Here is a tiny trained network, its code and every weight. The questions are about switching its units off for an input and a class, where a switched-off unit gives its printed mean instead of its output.

import numpy as np


def w(rows, s, z=0):
    codes = np.array(rows[::2]) - 128.0
    scale = np.full(codes.shape[1], s)
    scale[-1] = z or s
    return codes * scale


def norm(h):
    return h / np.sqrt((h * h).mean(-1, keepdims=True) + 1e-5)


def f(y):
    return np.maximum(y, 0)


def log_softmax(a):
    a = a - a.max(-1, keepdims=True)
    return a - np.log(np.exp(a).sum(-1, keepdims=True))


def net(x, mask):
    res = np.array(x, float).reshape(1, 4) / 4 @ E
    u = 0
    for l in range(4):
        y = f(norm(res) @ A[l][:, :-1].T + A[l][:, -1])
        res = res + np.where(mask[u : u + 6], y, B[l][:, -1]) @ B[l][:, :-1]
        u += 6
    return log_softmax(norm(res)[-1] @ U[:, :-1].T + U[:, -1])


A, B = {}, {}
E = w([
[164,211,119,62,79,254],'x0',
[165,44,134,210,104,210],'x1',
[102,50,164,90,46,137],'x2',
[160,137,141,144,104,120],'x3',
],0.0082)
A[0] = w([
[38,247,20,85,5,195,107],'L0N1',
[185,44,201,167,194,145,3],'L0N2',
[210,85,138,182,199,117,183],'L0N3',
[103,152,65,121,152,130,89],'L0N4',
[192,133,160,1,175,109,135],'L0N5',
[123,95,198,34,126,96,199],'L0N6',
],0.0065,0.0031)
B[0] = w([
[157,152,248,144,97,180,253],'L0N1',
[115,64,165,184,102,148,174],'L0N2',
[47,235,186,168,75,117,222],'L0N3',
[61,221,170,139,126,166,157],'L0N4',
[97,112,173,118,81,36,196],'L0N5',
[67,86,154,161,97,3,216],'L0N6',
],0.0067,0.0048)
A[1] = w([
[149,103,151,196,188,228,100],'L1N1',
[91,145,102,48,104,146,15],'L1N2',
[111,150,180,130,107,2,56],'L1N3',
[192,128,127,84,76,164,12],'L1N4',
[75,141,99,205,119,73,253],'L1N5',
[114,220,189,11,186,91,99],'L1N6',
],0.0074,0.0025)
B[1] = w([
[89,177,76,152,84,7,197],'L1N1',
[254,140,172,160,83,71,136],'L1N2',
[149,151,103,98,146,124,249],'L1N3',
[64,64,95,114,123,33,157],'L1N4',
[98,96,116,186,94,161,254],'L1N5',
[186,94,154,154,191,150,233],'L1N6',
],0.0088,0.0061)
A[2] = w([
[107,162,87,123,49,247,122],'L2N1',
[182,186,122,152,111,133,206],'L2N2',
[104,139,98,159,147,45,252],'L2N3',
[167,134,96,96,160,152,127],'L2N4',
[100,120,137,64,77,180,9],'L2N5',
[157,45,139,141,112,106,218],'L2N6',
],0.011,0.0019)
B[2] = w([
[107,119,50,108,174,108,204],'L2N1',
[146,93,137,96,254,139,198],'L2N2',
[133,150,32,90,157,150,253],'L2N3',
[141,162,169,109,44,160,137],'L2N4',
[141,181,102,157,80,34,165],'L2N5',
[157,112,141,54,134,168,208],'L2N6',
],0.0095,0.0073)
A[3] = w([
[144,178,115,231,196,80,112],'L3N1',
[186,110,73,166,35,170,170],'L3N2',
[40,9,198,209,196,185,158],'L3N3',
[113,92,255,174,175,111,2],'L3N4',
[95,73,175,146,55,167,17],'L3N5',
[112,142,180,192,108,140,44],'L3N6',
],0.0068,0.0028)
B[3] = w([
[133,100,78,220,132,164,255],'L3N1',
[43,122,134,56,159,100,202],'L3N2',
[184,135,211,148,58,187,211],'L3N3',
[147,165,74,121,110,182,149],'L3N4',
[137,155,86,125,254,184,167],'L3N5',
[139,196,104,77,92,132,139],'L3N6',
],0.0091,0.0045)
U = w([
[121,192,1,159,243,142,141],'0',
[47,84,40,18,77,24,167],'1',
[83,139,37,246,103,141,17],'2',
[100,72,147,121,64,181,252],'3',
[193,230,139,92,213,173,106],'4',
[170,190,211,44,34,53,91],'5',
],0.0097,0.002)

Each question gives the input, the list of numbers given to net, and the class t.
The units are the neurons (one row each of A and B). Each row of codes is followed by its name. A weight is (code - 128) times the scale printed after its matrix; where a second scale follows, it is the last column's (A, B and U).
mask holds one flag per neuron, layer by layer. A switched-off neuron (its flag False) gives its mean, the last column of its row in B, instead of its output. The means were averaged over made-up inputs and are rounded, as every weight is.
A unit's drop is (log p(t) with every unit on - log p(t) with that unit switched off) / (log p(t) with every unit on - log p(t) with every unit switched off).
The circuit of an input: a set's keep is (log p(t) with only the set's units on - log p(t) with every unit switched off) / (log p(t) with every unit on - log p(t) with every unit switched off). Starting from the 12 units with the biggest drops (on a tie, the unit counted first), units are removed one at a time, each time the one whose removal leaves the highest keep (on an exact tie, the one counted first), for as long as the keep stays at least 0.8.
circuit, biggest first: the units of the circuit, biggest drop first
unit that matters most: the unit with the biggest drop
k most important neurons: the k neurons with the biggest drops, biggest first
k most important neurons of layer l: the k neurons of layer l with the biggest drops, biggest first
input [2,-6,5,-1], class 5: unit that matters most -> L0N1
input [6,-1,5,-3], class 5: circuit, biggest first -> L2N5, L2N3
input [-1,4,-8,-4], class 2: circuit, biggest first -> L0N3, L3N1
input [-3,3,1,5], class 3: circuit, biggest first -> L3N3, L2N6
input [0,7,-7,-8], class 2: 2 most important neurons of layer 1 -> L1N3, L1N5
input [1,-7,4,1], class 5: circuit, biggest first -> L0N1, L2N1
input [0,2,-8,-8], class 2: circuit, biggest first -> L3N1, L2N6
input [7,2,1,6], class 1: 2 most important neurons -> L1N4, L2N1
input [-8,4,2,-6], class 3: 2 most important neurons -> L3N3, L2N6
input [8,8,-4,8], class 0: 2 most important neurons -> L2N1, L2N2
input [-2,1,-6,1], class 2: 4 most important neurons -> L1N5, L3N1, L0N3, L2N6
input [2,2,5,3], class 1: 2 most important neurons -> L1N6, L2N5
input [-4,2,6,-8], class 3: 2 most important neurons -> L3N3, L1N1
input [5,0,5,0], class 5: unit that matters most -> L1N5
input [6,-1,6,0], class 5: 2 most important neurons of layer 1 -> L1N5, L1N2
input [3,0,-7,-6], class 4: 2 most important neurons of layer 0 -> L0N1, L0N2
input [1,5,3,1], class 1: 2 most important neurons -> L1N6, L0N6
input [-4,3,1,-8], class 3: 2 most important neurons of layer 3 -> L3N3, L3N1
input [-2,5,-8,6], class 2: 2 most important neurons of layer 3 -> L3N1, L3N5
input [7,6,1,-1], class 1: unit that matters most -> L1N4
